Here is a tiny trained network, its code and every weight. The questions are about switching its units off for an input and a class, where a switched-off unit gives its printed mean instead of its output.

import numpy as np


def w(rows, s, z=0):
    codes = np.array(rows[::2]) - 128.0
    scale = np.full(codes.shape[1], s)
    scale[-1] = z or s
    return codes * scale


def norm(h):
    return h / np.sqrt((h * h).mean(-1, keepdims=True) + 1e-5)


def f(y):
    return y / 2 * (1 + np.tanh(0.7978845608 * (y + 0.044715 * y**3)))


def log_softmax(a):
    a = a - a.max(-1, keepdims=True)
    return a - np.log(np.exp(a).sum(-1, keepdims=True))


def net(x, mask):
    res = np.array(x, float).reshape(1, 5) / 4 @ E
    u = 0
    for l in range(2):
        y = f(norm(res) @ A[l][:, :-1].T + A[l][:, -1])
        res = res + np.where(mask[u : u + 16], y, B[l][:, -1]) @ B[l][:, :-1]
        u += 16
    return log_softmax(norm(res)[-1] @ U[:, :-1].T + U[:, -1])


A, B = {}, {}
E = w([
[129,241,149,146],'x0',
[130,129,129,129],'x1',
[239,132,198,106],'x2',
[129,130,130,128],'x3',
[124,145,113,3],'x4',
],0.0032)
A[0] = w([
[93,92,111,77,55],'0.n1',
[132,247,140,139,160],'0.n2',
[120,134,124,122,138],'0.n3',
[99,193,120,182,2],'0.n4',
[126,152,103,118,103],'0.n5',
[122,129,133,128,133],'0.n6',
[172,135,156,113,135],'0.n7',
[124,127,136,128,128],'0.n8',
[123,87,125,135,104],'0.n9',
[118,125,147,129,131],'0.n10',
[138,113,132,147,100],'0.n11',
[87,119,127,170,127],'0.n12',
[123,142,119,45,170],'0.n13',
[132,131,116,127,131],'0.n14',
[126,127,132,128,128],'0.n15',
[85,114,110,153,107],'0.n16',
],0.011,0.0071)
B[0] = w([
[79,108,49,132,151],'0.n1',
[122,209,126,174,254],'0.n2',
[121,107,129,127,139],'0.n3',
[2,147,102,186,133],'0.n4',
[102,117,155,130,122],'0.n5',
[128,123,124,126,132],'0.n6',
[203,97,142,155,171],'0.n7',
[129,129,126,127,128],'0.n8',
[109,173,111,160,134],'0.n9',
[130,130,114,127,130],'0.n10',
[106,152,134,115,117],'0.n11',
[160,97,57,127,164],'0.n12',
[110,83,72,64,249],'0.n13',
[126,122,133,128,131],'0.n14',
[128,128,127,127,128],'0.n15',
[166,89,90,149,153],'0.n16',
],0.0062,0.0047)
A[1] = w([
[80,154,107,113,109],'1.n1',
[148,152,148,80,90],'1.n2',
[64,169,86,99,87],'1.n3',
[86,169,88,122,85],'1.n4',
[146,114,133,142,114],'1.n5',
[48,255,221,135,31],'1.n6',
[205,188,229,53,3],'1.n7',
[124,121,129,122,123],'1.n8',
[132,122,118,136,113],'1.n9',
[163,79,210,173,105],'1.n10',
[89,117,59,56,191],'1.n11',
[125,127,132,127,133],'1.n12',
[187,86,178,168,112],'1.n13',
[142,146,156,29,89],'1.n14',
[67,167,95,125,99],'1.n15',
[59,163,98,118,104],'1.n16',
],0.0072,0.0046)
B[1] = w([
[110,137,141,119,137],'1.n1',
[140,135,96,147,121],'1.n2',
[93,146,176,114,151],'1.n3',
[117,136,149,118,137],'1.n4',
[120,117,135,129,126],'1.n5',
[160,1,116,93,154],'1.n6',
[68,131,39,130,149],'1.n7',
[130,132,126,134,126],'1.n8',
[123,124,127,132,126],'1.n9',
[74,114,192,118,144],'1.n10',
[139,144,174,146,253],'1.n11',
[129,130,128,127,129],'1.n12',
[77,118,166,103,153],'1.n13',
[165,146,107,181,142],'1.n14',
[106,144,151,104,146],'1.n15',
[99,143,149,105,149],'1.n16',
],0.0086,0.0048)
U = w([
[123,17,29,214,145],'0',
[28,208,69,234,105],'1',
[90,44,247,138,254],'2',
[222,198,203,232,72],'3',
[31,59,46,11,86],'4',
[47,239,180,34,136],'5',
[248,40,119,32,84],'6',
[208,229,23,91,147],'7',
],0.015,0.0019)

Each question gives the input, the list of numbers given to net, and the class t.
The units are the neurons (one row each of A and B). Each row of codes is followed by its name. A weight is (code - 128) times the scale printed after its matrix; where a second scale follows, it is the last column's (A, B and U).
mask holds one flag per neuron, layer by layer. A switched-off neuron (its flag False) gives its mean, the last column of its row in B, instead of its output. The means were averaged over made-up inputs and are rounded, as every weight is.
A unit's drop is (log p(t) with every unit on - log p(t) with that unit switched off) / (log p(t) with every unit on - log p(t) with every unit switched off).
The circuit of an input: a set's keep is (log p(t) with only the set's units on - log p(t) with every unit switched off) / (log p(t) with every unit on - log p(t) with every unit switched off). Starting from the 12 units with the biggest drops (on a tie, the unit counted first), units are removed one at a time, each time the one whose removal leaves the highest keep (on an exact tie, the one counted first), for as long as the keep stays at least 0.8.
units of the circuit, in order: the units of the circuit, biggest drop first
top k neurons: the k neurons with the biggest drops, biggest first
k most important neurons of layer l: the k neurons of layer l with the biggest drops, biggest first
drop of u: that unit's drop, to one decimal
input [7,-1,5,-4,2], class 7: top 2 neurons => [1.n7, 1.n11]
input [0,1,-3,2,-6], class 0: top 2 neurons => [0.n12, 0.n2]
input [-5,-2,1,1,-3], class 2: top 3 neurons => [0.n13, 0.n2, 0.n1]
input [-1,-5,1,-4,-8], class 2: units of the circuit, in order => [0.n2, 1.n10]
input [-3,-8,8,-5,-7], class 2: units of the circuit, in order => [1.n13]
input [-7,-3,3,1,0], class 2: units of the circuit, in order => [0.n13, 0.n12]
input [-2,2,-7,-5,0], class 0: 3 most important neurons of layer 0 => [0.n16, 0.n2, 0.n12]
input [5,-5,1,-5,5], class 7: top 3 neurons => [0.n4, 0.n1, 1.n14]
input [7,-2,4,5,1], class 7: 3 most important neurons of layer 1 => [1.n11, 1.n7, 1.n6]
input [-3,0,7,8,-2], class 2: top 3 neurons => [1.n10, 1.n13, 0.n13]
input [0,4,8,4,-4], class 2: top 2 neurons => [1.n10, 1.n13]
input [1,-8,-8,3,6], class 5: top 3 neurons => [1.n11, 1.n6, 1.n3]
input [1,1,4,-8,7], class 7: top 2 neurons => [1.n14, 1.n6]
input [6,-4,6,-3,8], class 7: top neuron => [1.n7]
input [-8,-3,2,3,-7], class 2: top 2 neurons => [0.n13, 1.n10]
input [6,-3,1,0,4], class 7: drop of 1.n6 => 0.4
input [-4,-3,8,6,-8], class 2: drop of 1.n13 => 0.2
input [-1,2,3,8,-8], class 2: drop of 0.n2 => 0.5
